data = [ 78  14  68 -61 -36   2  -6  -3 -50  -3]
data[0]: 78
data[6]: -6
data[3]: -61
data[8]: -50
data[-6]: -36

X =
[[-3, 14, 13, 10, -6, -5, 18, 11, 15, 21, 7, 17],
 [-17, 12, 10, -1, -10, -1, 26, 8, 14, 23, 13, 17],
 [-5, 22, 16, 14, 1, 1, 25, 13, 21, 24, 14, 24],
 [-9, 10, 11, 3, -11, -5, 20, 9, 13, 21, 8, 15],
 [-20, 12, 10, -2, -10, -1, 28, 7, 15, 24, 13, 18],
 [-9, 40, 14, 30, 14, -10, 15, 7, 28, 14, 8, 34],
 [-2, 28, 1, 16, 38, 16, 2, -3, 13, -9, 12, 18],
 [34, -27, 6, -7, -10, 12, -5, 13, -13, 5, -1, -20],
 [34, -29, 2, -10, -4, 17, -8, 10, -15, -1, 0, -23],
 [-39, 18, 15, -8, -24, -4, 48, 11, 24, 42, 21, 29],
 [-15, 37, 13, 24, 8, -11, 19, 6, 26, 17, 8, 33]]
Indices start at 0.
(0, 0) -> -3
(8, 10) -> 0
(2, 2) -> 16
(10, 8) -> 26
(7, 7) -> 13
(10, 7) -> 6
(0, 11) -> 17
(3, 11) -> 15
(10, 11) -> 33
(2, 5) -> 1
(7, 6) -> -5
(6, 0) -> -2
(6, 8) -> 13
(2, 7) -> 13
(1, 1) -> 12
(9, 10) -> 21
(1, 2) -> 10
(10, 6) -> 19
(9, 6) -> 48
(8, 6) -> -8
(6, 10) -> 12
(5, 5) -> -10
(0, 8) -> 15
(8, 0) -> 34
(4, 11) -> 18
(4, 0) -> -20
(2, 10) -> 14
(8, 8) -> -15
(4, 7) -> 7
(9, 9) -> 42
(2, 3) -> 14
(3, 0) -> -9
(2, 6) -> 25
(10, 4) -> 8

A = [ 18.29 -10.83  13.54 -17.28 -11.23  -7.48 -20.37  -8.71 -13.38]
A[0]	18.29
A[6]	-20.37
A[2]	13.54
A[5]	-7.48
A[7]	-8.71

arr =
[[  5  -4  -2  -3  -4  13   1  15  -2   0  -1   4]
 [ -4 -11  -2  -4 -19  -3 -16   4 -15  15 -24 -16]
 [ -3   3  -1   0 -14   5  -4   2  -6   7  -9   6]
 [  9 -17  -1  -1  19  -8  -2   2  -3  -5   0 -21]
 [ -5  19   7   1   5   2  12  -8   9  -5  18  20]
 [ 11 -10   3 -18  -3  19   7  20  12  -8  14  -9]
 [ 12 -22   4  11  62 -43   4 -24  -7 -16  13 -47]]
arr[0,0] = 5
arr[6,1] = -22
arr[4,9] = -5
arr[1,7] = 4
arr[6,5] = -43
arr[4,1] = 19
arr[:, 7] = [15, 4, 2, 2, -8, 20, -24]
arr[:, 6] = [1, -16, -4, -2, 12, 7, 4]
arr[:, 8] = [-2, -15, -6, -3, 9, 12, -7]
arr[3] = [9, -17, -1, -1, 19, -8, -2, 2, -3, -5, 0, -21]
arr[2,5] = 5
arr[1,8] = -15
arr[:, 2] = [-2, -2, -1, -1, 7, 3, 4]
arr[1,9] = 15
arr[0,8] = -2
arr[1] = [-4, -11, -2, -4, -19, -3, -16, 4, -15, 15, -24, -16]
arr[6,7] = -24
arr[3,7] = 2
arr[2,4] = -14
arr[4] = [-5, 19, 7, 1, 5, 2, 12, -8, 9, -5, 18, 20]
arr[0,11] = 4
arr[0,1] = -4
arr[5,1] = -10
arr[6,2] = 4
arr[3,4] = 19
arr[2,10] = -9
arr[3,10] = 0
arr[5,2] = 3
arr[4,7] = -8
arr[6,0] = 12
arr[5,8] = 12
arr[4,5] = 2
arr[6] = [12, -22, 4, 11, 62, -43, 4, -24, -7, -16, 13, -47]
arr[0,3] = -3
arr[6,9] = -16

W = [ 163.2   14.2  -51.5    5.1  -14.5 -132.0   45.3]
W[0] => 163.2
W[2] => -51.5
W[1] => 14.2
W[3] => 5.1
W[4] => -14.5

grid = [-0.055  0.156 -0.025 -0.166]
grid[0] => -0.055
grid[1] => 0.156
grid[2] => -0.025

B = [-83 -33  43  74  -6  26  26 -56  44]
B[0] = -83
B[8] = 44
B[-4] = 26
B[4] = -6

a =
[[8049 6431 6518 4112 4441 2812 7048]
 [5388 6705 5993 5895 4961 7505 4077]
 [6731 6378 6565 4405 4288 4636 6500]
 [6264 6123 6055 5538 5511 5545 5909]
 [5678 6441 5320 6590 5688 5602 7510]
 [4198 5135 5074 7881 7824 7680 6574]
 [5549 4904 5198 7673 8576 6911 4684]
 [5825 6629 7044 4274 3776 6808 4237]]
Indices start at 0.
(0, 0): 8049
(2, 2): 6565
(6, 1): 4904
(4, 5): 5602
(4, 6): 7510
(1, 5): 7505
(6, 2): 5198
(4, 3): 6590
(7, 5): 6808
(3, 4): 5511
(0, 2): 6518
(3, 1): 6123
(2, 1): 6378
(0, 4): 4441
(5, 5): 7680
(4, 0): 5678
(3, 0): 6264
(6, 5): 6911
(5, 0): 4198
(0, 3): 4112
(6, 4): 8576
(3, 3): 5538
(0, 5): 2812
(2, 0): 6731
(5, 1): 5135
(1, 2): 5993
(2, 3): 4405
(6, 6): 4684

x =  2  68  26  20   6   7  57  16
x[0]	2
x[1]	68
x[5]	7

m = [0.039, -0.030, -0.012, -0.134, -0.046, 0.141]
m[0]: 0.039
m[3]: -0.134
m[1]: -0.030
m[5]: 0.141
m[2]: -0.012
